Here is a tiny trained network, its code and every weight. The questions are about switching its units off for an input and a target symbol, where a switched-off unit gives its printed mean instead of its output.

import numpy as np


def w(rows, s, z=0):
    codes = np.array(rows[::2]) - 128.0
    scale = np.full(codes.shape[1], s)
    scale[-1] = z or s
    return codes * scale


def f(y):
    return np.maximum(y, 0)


def softmax(a):
    e = np.exp(a - a.max(-1, keepdims=True))
    return e / e.sum(-1, keepdims=True)


def log_softmax(a):
    a = a - a.max(-1, keepdims=True)
    return a - np.log(np.exp(a).sum(-1, keepdims=True))


def net(x, mask):
    ids = ['ΓΘΠβεηλμξτφω'.index(c) for c in x.split()]
    T = len(ids)
    res = E[ids] + P[:T]
    u = 0
    for l in range(2):
        r = res
        for j in range(2):
            rows = slice(4 * j, 4 * j + 4)
            q, k, v = (r @ M[l][rows].T for M in (Q, K, V))
            z = softmax(np.where(np.tri(T) > 0, q @ k.T / 4**0.5, -1e9)) @ v
            o = O[l][rows]
            res = res + np.where(mask[u + j], z, o[:, -1]) @ o[:, :-1]
        u += 2
        y = f(res @ A[l][:, :-1].T + A[l][:, -1])
        res = res + np.where(mask[u : u + 8], y, B[l][:, -1]) @ B[l][:, :-1]
        u += 8
    return log_softmax(res[-1] @ U[:, :-1].T + U[:, -1])


Q, K, V, O, A, B = {}, {}, {}, {}, {}, {}
E = w([
[56,50,129],'Γ',
[65,196,147],'Θ',
[247,142,100],'Π',
[79,158,73],'β',
[110,168,64],'ε',
[91,157,72],'η',
[216,134,177],'λ',
[96,176,86],'μ',
[25,145,73],'ξ',
[91,176,78],'τ',
[171,31,94],'φ',
[168,212,158],'ω',
],0.011)
P = w([
[101,91,92],'0',
[99,88,86],'1',
[99,89,72],'2',
[100,89,57],'3',
[104,89,44],'4',
[109,84,31],'5',
[107,77,22],'6',
[105,79,4],'7',
[86,85,3],'8',
],0.005)
Q[0] = w([
[210,92,100],'L0H1',
[143,181,254],'L0H1',
[184,60,103],'L0H1',
[192,211,232],'L0H1',
[8,26,63],'L0H2',
[40,54,35],'L0H2',
[235,217,172],'L0H2',
[233,236,233],'L0H2',
],0.0095)
K[0] = w([
[139,189,89],'L0H1',
[54,150,128],'L0H1',
[156,184,64],'L0H1',
[67,209,141],'L0H1',
[143,24,171],'L0H2',
[154,28,165],'L0H2',
[118,244,106],'L0H2',
[89,234,78],'L0H2',
],0.011)
V[0] = w([
[157,118,109],'L0H1',
[192,112,109],'L0H1',
[63,102,164],'L0H1',
[107,126,53],'L0H1',
[80,213,3],'L0H2',
[141,38,209],'L0H2',
[114,233,70],'L0H2',
[150,194,155],'L0H2',
],0.0054)
O[0] = w([
[95,124,90,137],'L0H1',
[90,97,3,115],'L0H1',
[180,145,233,138],'L0H1',
[77,167,128,239],'L0H1',
[123,209,30,235],'L0H2',
[105,40,190,116],'L0H2',
[170,230,75,99],'L0H2',
[200,167,162,2],'L0H2',
],0.0049,0.0023)
A[0] = w([
[155,49,109,85],'L0N1',
[166,58,105,2],'L0N2',
[25,11,82,231],'L0N3',
[84,199,110,136],'L0N4',
[254,169,49,129],'L0N5',
[239,195,216,24],'L0N6',
[165,83,171,175],'L0N7',
[190,62,150,60],'L0N8',
],0.0082,0.0041)
B[0] = w([
[71,173,37,139],'L0N1',
[73,180,40,130],'L0N2',
[2,103,58,248],'L0N3',
[120,188,142,172],'L0N4',
[231,29,135,157],'L0N5',
[173,66,9,130],'L0N6',
[113,215,110,134],'L0N7',
[83,234,105,130],'L0N8',
],0.0093,0.012)
Q[1] = w([
[7,68,84],'L1H1',
[69,86,35],'L1H1',
[139,71,255],'L1H1',
[218,245,116],'L1H1',
[36,229,42],'L1H2',
[173,59,202],'L1H2',
[183,95,241],'L1H2',
[49,234,46],'L1H2',
],0.0087)
K[1] = w([
[69,52,130],'L1H1',
[114,36,137],'L1H1',
[91,214,77],'L1H1',
[248,178,201],'L1H1',
[143,46,63],'L1H2',
[109,166,177],'L1H2',
[110,192,157],'L1H2',
[137,60,65],'L1H2',
],0.011)
V[1] = w([
[92,157,119],'L1H1',
[102,65,58],'L1H1',
[108,49,93],'L1H1',
[112,37,87],'L1H1',
[165,2,178],'L1H2',
[94,13,136],'L1H2',
[35,49,70],'L1H2',
[135,244,78],'L1H2',
],0.007)
O[1] = w([
[121,122,75,159],'L1H1',
[75,84,125,213],'L1H1',
[68,88,139,188],'L1H1',
[73,75,145,191],'L1H1',
[67,102,247,92],'L1H2',
[70,35,171,172],'L1H2',
[109,64,105,253],'L1H2',
[194,224,1,132],'L1H2',
],0.0078,0.021)
A[1] = w([
[255,141,181,114],'L1N1',
[86,103,205,66],'L1N2',
[127,64,64,110],'L1N3',
[104,236,141,10],'L1N4',
[134,34,82,126],'L1N5',
[69,148,172,94],'L1N6',
[89,50,100,45],'L1N7',
[65,60,105,2],'L1N8',
],0.0084,0.0073)
B[1] = w([
[1,78,170,136],'L1N1',
[186,69,77,168],'L1N2',
[99,182,157,220],'L1N3',
[167,227,220,133],'L1N4',
[134,169,167,230],'L1N5',
[151,47,46,159],'L1N6',
[169,155,159,244],'L1N7',
[196,141,157,255],'L1N8',
],0.0097,0.037)
U = w([
[160,114,112,102],'Γ',
[163,107,79,136],'Θ',
[226,77,177,166],'Π',
[234,202,158,3],'β',
[37,198,205,103],'ε',
[31,102,143,199],'η',
[149,126,100,112],'λ',
[232,139,104,87],'μ',
[239,85,59,133],'ξ',
[249,144,101,73],'τ',
[1,145,85,113],'φ',
[20,18,72,167],'ω',
],0.0072,0.0065)

Each question gives the input, a string of symbols that net reads in full, and the target symbol t.
The units are the heads (4 rows each of Q, K, V and O) and the neurons (one row each of A and B). Each row of codes is followed by its name. A weight is (code - 128) times the scale printed after its matrix; where a second scale follows, it is the last column's (O, A, B and U).
mask holds one flag per unit, layer by layer, with each layer's heads first. A switched-off unit (its flag False) gives its mean, the last column of its rows in O or B, instead of its output. The means were averaged over made-up inputs and are rounded, as every weight is.
A unit's drop is (log p(t) with every unit on - log p(t) with that unit switched off) / (log p(t) with every unit on - log p(t) with every unit switched off).
The circuit of an input: a set's keep is (log p(t) with only the set's units on - log p(t) with every unit switched off) / (log p(t) with every unit on - log p(t) with every unit switched off). Starting from the 12 units with the biggest drops (on a tie, the unit counted first), units are removed one at a time, each time the one whose removal leaves the highest keep (on an exact tie, the one counted first), for as long as the keep stays at least 0.8.
circuit, biggest first: the units of the circuit, biggest drop first
unit that matters most: the unit with the biggest drop
k most important neurons: the k neurons with the biggest drops, biggest first
top k neurons in layer l: the k neurons of layer l with the biggest drops, biggest first
which heads matter: for each layer, one digit per head in row order, 1 if its drop is at least 0.15 and else 0, layers parted by /
input Γ ξ ε τ ξ, target Π: unit that matters most => L1N8
input ξ Θ ξ Π Θ, target ω: which heads matter => 00 / 01
input μ φ μ ξ Θ τ, target ε: circuit, biggest first => (L1N2, L1N6)
input ξ τ ε Γ Γ ξ φ ξ ξ, target ε: which heads matter => 11 / 01
input φ ξ ω ε, target ε: top 4 neurons in layer 1 => (L1N2, L1N3, L1N6, L1N5)
input ε ξ μ ξ Π Γ ε β, target Π: which heads matter => 11 / 11
input Γ ε ξ μ ξ ε Θ β, target Π: 2 most important neurons => (L0N3, L1N8)
input λ Π Γ, target Π: which heads matter => 01 / 11
input μ τ τ ξ ξ Θ, target β: circuit, biggest first => (L0N3, L0H2, L1H1)
input ε ε Θ ξ μ Π ξ μ, target ω: 3 most important neurons => (L1N8, L0N5, L1N7)
input τ ε Π τ, target ω: 2 most important neurons => (L0N5, L1N8)
input μ λ Γ τ ε ξ ξ τ, target Π: 2 most important neurons => (L0N3, L1N8)
input Θ λ φ Θ, target ε: 4 most important neurons => (L0N3, L0N1, L0N8, L1N2)
input φ ξ ξ Γ ξ ξ τ ε, target Π: circuit, biggest first => (L1N8, L0H2, L1H2, L1N2)
input Θ Θ Θ Π φ μ ξ, target ε: unit that matters most => L0H1
input τ Π ξ μ Π Γ η, target Π: 2 most important neurons => (L1N8, L1N7)
input Γ τ Θ τ ε Γ ω ξ Θ, target Π: 4 most important neurons => (L0N3, L1N8, L1N7, L0N4)
input Π Θ τ Θ, target ω: which heads matter => 10 / 01
input Θ ε ξ ξ, target φ: top 4 neurons in layer 1 => (L1N8, L1N7, L1N5, L1N2)
input Γ η ξ Π μ Π μ, target ω: unit that matters most => L0N5
input ξ ξ Θ, target β: circuit, biggest first => (L0N3, L1H1, L0H2)
input ξ ξ β φ μ, target ε: circuit, biggest first => (L1N2, L1N6)
input μ τ λ φ Θ Θ η Θ, target ε: 3 most important neurons => (L0N3, L1N2, L0N1)
input ξ Γ Θ Θ ξ ξ ξ μ, target Π: 3 most important neurons => (L0N3, L0N4, L1N8)
input Π β ξ μ Γ Π β, target ω: 2 most important neurons => (L0N5, L1N6)
input ξ λ Γ Θ Π τ, target ω: top 3 neurons in layer 0 => (L0N5, L0N3, L0N7)
input ξ Π ε, target ω: most important neuron => (L1N8)
input Θ Π Π φ ξ ξ ξ ε μ, target ε: top 4 neurons in layer 1 => (L1N3, L1N2, L1N5, L1N7)
input Θ Θ Θ Γ φ η, target ε: top 4 neurons in layer 1 => (L1N2, L1N3, L1N6, L1N5)
input ε ξ η Θ Π Γ η, target Π: 4 most important neurons => (L1N8, L0N3, L1N7, L0N4)
